Below is a small trained network, with its code and all its weights. Each question gives an input and a target symbol and asks what happens when units are switched off, that is, made to give their printed mean instead of their output.

import numpy as np


def w(rows, s, z=0):
    codes = np.array(rows[::2]) - 128.0
    scale = np.full(codes.shape[1], s)
    scale[-1] = z or s
    return codes * scale


def f(y):
    return y / 2 * (1 + np.tanh(0.7978845608 * (y + 0.044715 * y**3)))


def softmax(a):
    e = np.exp(a - a.max(-1, keepdims=True))
    return e / e.sum(-1, keepdims=True)


def log_softmax(a):
    a = a - a.max(-1, keepdims=True)
    return a - np.log(np.exp(a).sum(-1, keepdims=True))


def net(x, mask):
    ids = ['ΓΣβεζθπτψ'.index(c) for c in x.split()]
    T = len(ids)
    res = E[ids] + P[:T]
    r = res
    for j in range(3):
        rows = slice(3 * j, 3 * j + 3)
        q, k, v = (r @ M[0][rows].T for M in (Q, K, V))
        z = softmax(np.where(np.tri(T) > 0, q @ k.T / 3**0.5, -1e9)) @ v
        o = O[0][rows]
        res = res + np.where(mask[j], z, o[:, -1]) @ o[:, :-1]
    y = f(res @ A[0][:, :-1].T + A[0][:, -1])
    res = res + np.where(mask[3:11], y, B[0][:, -1]) @ B[0][:, :-1]
    return log_softmax(res[-1] @ U[:, :-1].T + U[:, -1])


Q, K, V, O, A, B = {}, {}, {}, {}, {}, {}
E = w([
[115,92,184,185],'Γ',
[111,95,173,254],'Σ',
[100,191,134,77],'β',
[155,164,102,137],'ε',
[137,84,171,173],'ζ',
[192,106,156,75],'θ',
[145,85,163,186],'π',
[162,164,60,160],'τ',
[149,129,155,172],'ψ',
],0.021)
P = w([
[115,101,88,251],'0',
[172,169,180,82],'1',
[157,20,105,141],'2',
[179,175,184,85],'3',
[148,27,126,126],'4',
[186,176,186,82],'5',
[149,37,137,119],'6',
[195,178,190,90],'7',
[150,43,142,116],'8',
],0.012)
Q[0] = w([
[81,79,94,158],'head 0',
[6,72,149,82],'head 0',
[81,155,46,55],'head 0',
[144,87,72,101],'head 1',
[126,173,240,134],'head 1',
[91,163,121,142],'head 1',
[176,45,101,132],'head 2',
[180,48,189,85],'head 2',
[211,154,126,135],'head 2',
],0.018)
K[0] = w([
[114,86,126,184],'head 0',
[40,43,113,89],'head 0',
[101,124,21,98],'head 0',
[112,99,63,106],'head 1',
[205,213,216,139],'head 1',
[144,113,194,149],'head 1',
[194,84,130,152],'head 2',
[168,101,248,116],'head 2',
[206,186,132,161],'head 2',
],0.018)
V[0] = w([
[105,129,57,102],'head 0',
[138,202,123,150],'head 0',
[90,6,215,169],'head 0',
[106,76,92,92],'head 1',
[153,169,106,121],'head 1',
[75,95,28,122],'head 1',
[196,50,176,170],'head 2',
[112,234,65,132],'head 2',
[111,163,184,179],'head 2',
],0.011)
O[0] = w([
[214,157,131,63,42],'head 0',
[108,88,162,134,156],'head 0',
[122,163,32,255,182],'head 0',
[107,161,82,171,76],'head 1',
[80,118,80,123,139],'head 1',
[171,147,89,234,51],'head 1',
[98,146,31,109,248],'head 2',
[175,72,221,76,59],'head 2',
[103,131,156,72,164],'head 2',
],0.0083,0.011)
A[0] = w([
[61,205,190,148,2],'neuron 0',
[119,3,111,132,42],'neuron 1',
[210,201,121,89,42],'neuron 2',
[150,35,70,186,70],'neuron 3',
[190,167,90,145,61],'neuron 4',
[140,167,239,216,177],'neuron 5',
[169,226,59,52,85],'neuron 6',
[181,212,142,94,2],'neuron 7',
],0.013,0.0042)
B[0] = w([
[12,109,150,158,146],'neuron 0',
[78,178,158,174,151],'neuron 1',
[132,144,6,169,148],'neuron 2',
[179,109,168,70,254],'neuron 3',
[76,126,140,187,150],'neuron 4',
[190,81,160,185,146],'neuron 5',
[183,77,181,188,142],'neuron 6',
[170,220,119,188,147],'neuron 7',
],0.02,0.019)
U = w([
[80,207,102,222,70],'Γ',
[112,155,154,221,98],'Σ',
[133,254,231,194,1],'β',
[162,240,162,42,160],'ε',
[98,176,64,170,140],'ζ',
[216,57,146,117,163],'θ',
[110,155,53,158,154],'π',
[164,215,99,228,59],'τ',
[123,107,193,8,185],'ψ',
],0.0069,0.006)

Each question gives the input, a string of symbols that net reads in full, and the target symbol t.
The units are the heads (3 rows each of Q, K, V and O) and the neurons (one row each of A and B). Each row of codes is followed by its name. A weight is (code - 128) times the scale printed after its matrix; where a second scale follows, it is the last column's (O, A, B and U).
mask holds one flag per unit, heads first, then neurons. A switched-off unit (its flag False) gives its mean, the last column of its rows in O or B, instead of its output. The means were averaged over made-up inputs and are rounded, as every weight is.
A unit's drop is (log p(t) with every unit on - log p(t) with that unit switched off) / (log p(t) with every unit on - log p(t) with every unit switched off).
The circuit of an input: a set's keep is (log p(t) with only the set's units on - log p(t) with every unit switched off) / (log p(t) with every unit on - log p(t) with every unit switched off). Starting from all 11 units, units are removed one at a time, each time the one whose removal leaves the highest keep (on an exact tie, the one counted first), for as long as the keep stays at least 0.8.
circuit, biggest first: the units of the circuit, biggest drop first
unit that matters most: the unit with the biggest drop
top k neurons: the k neurons with the biggest drops, biggest first
which heads matter: for each layer, one digit per head in row order, 1 if its drop is at least 0.15 and else 0, layers parted by /
drop when u is switched off: that unit's drop, to one decimal
input θ τ Γ Σ ψ θ τ, target ψ: top 4 neurons : [neuron 7; neuron 2; neuron 5; neuron 4]
input ζ ε Γ Σ, target Σ: unit that matters most : neuron 0
input β Σ β β, target β: which heads matter : 001
input ψ ε Γ Σ ε θ ε Γ π, target ψ: circuit, biggest first : [neuron 5; neuron 2]
input τ ψ β ψ τ ψ θ ψ, target ψ: circuit, biggest first : [head 1; neuron 7]
input ψ ψ θ τ, target τ: which heads matter : 100
input τ β ζ ψ, target ψ: which heads matter : 010
input ψ τ β ζ ε θ Σ ψ Σ, target ψ: which heads matter : 111
input ε ψ ε, target ψ: circuit, biggest first : [neuron 2; head 0]
input θ ζ ψ β τ, target θ: top 2 neurons : [neuron 3; neuron 6]
input Γ Σ Σ, target ψ: circuit, biggest first : [neuron 3; neuron 2]
input Γ Γ β ψ ζ β, target β: circuit, biggest first : [neuron 3; head 2]
input τ Σ ψ Γ τ, target ψ: top 2 neurons : [neuron 7; neuron 5]
input τ Γ ψ τ β, target θ: unit that matters most : head 0
input π Σ β τ τ θ, target θ: drop when head 1 is switched off : 0.4
input ε ψ ψ τ β ψ ψ θ, target θ: drop when head 2 is switched off : 0.1
input β ζ ψ τ, target τ: drop when neuron 2 is switched off : 1.7
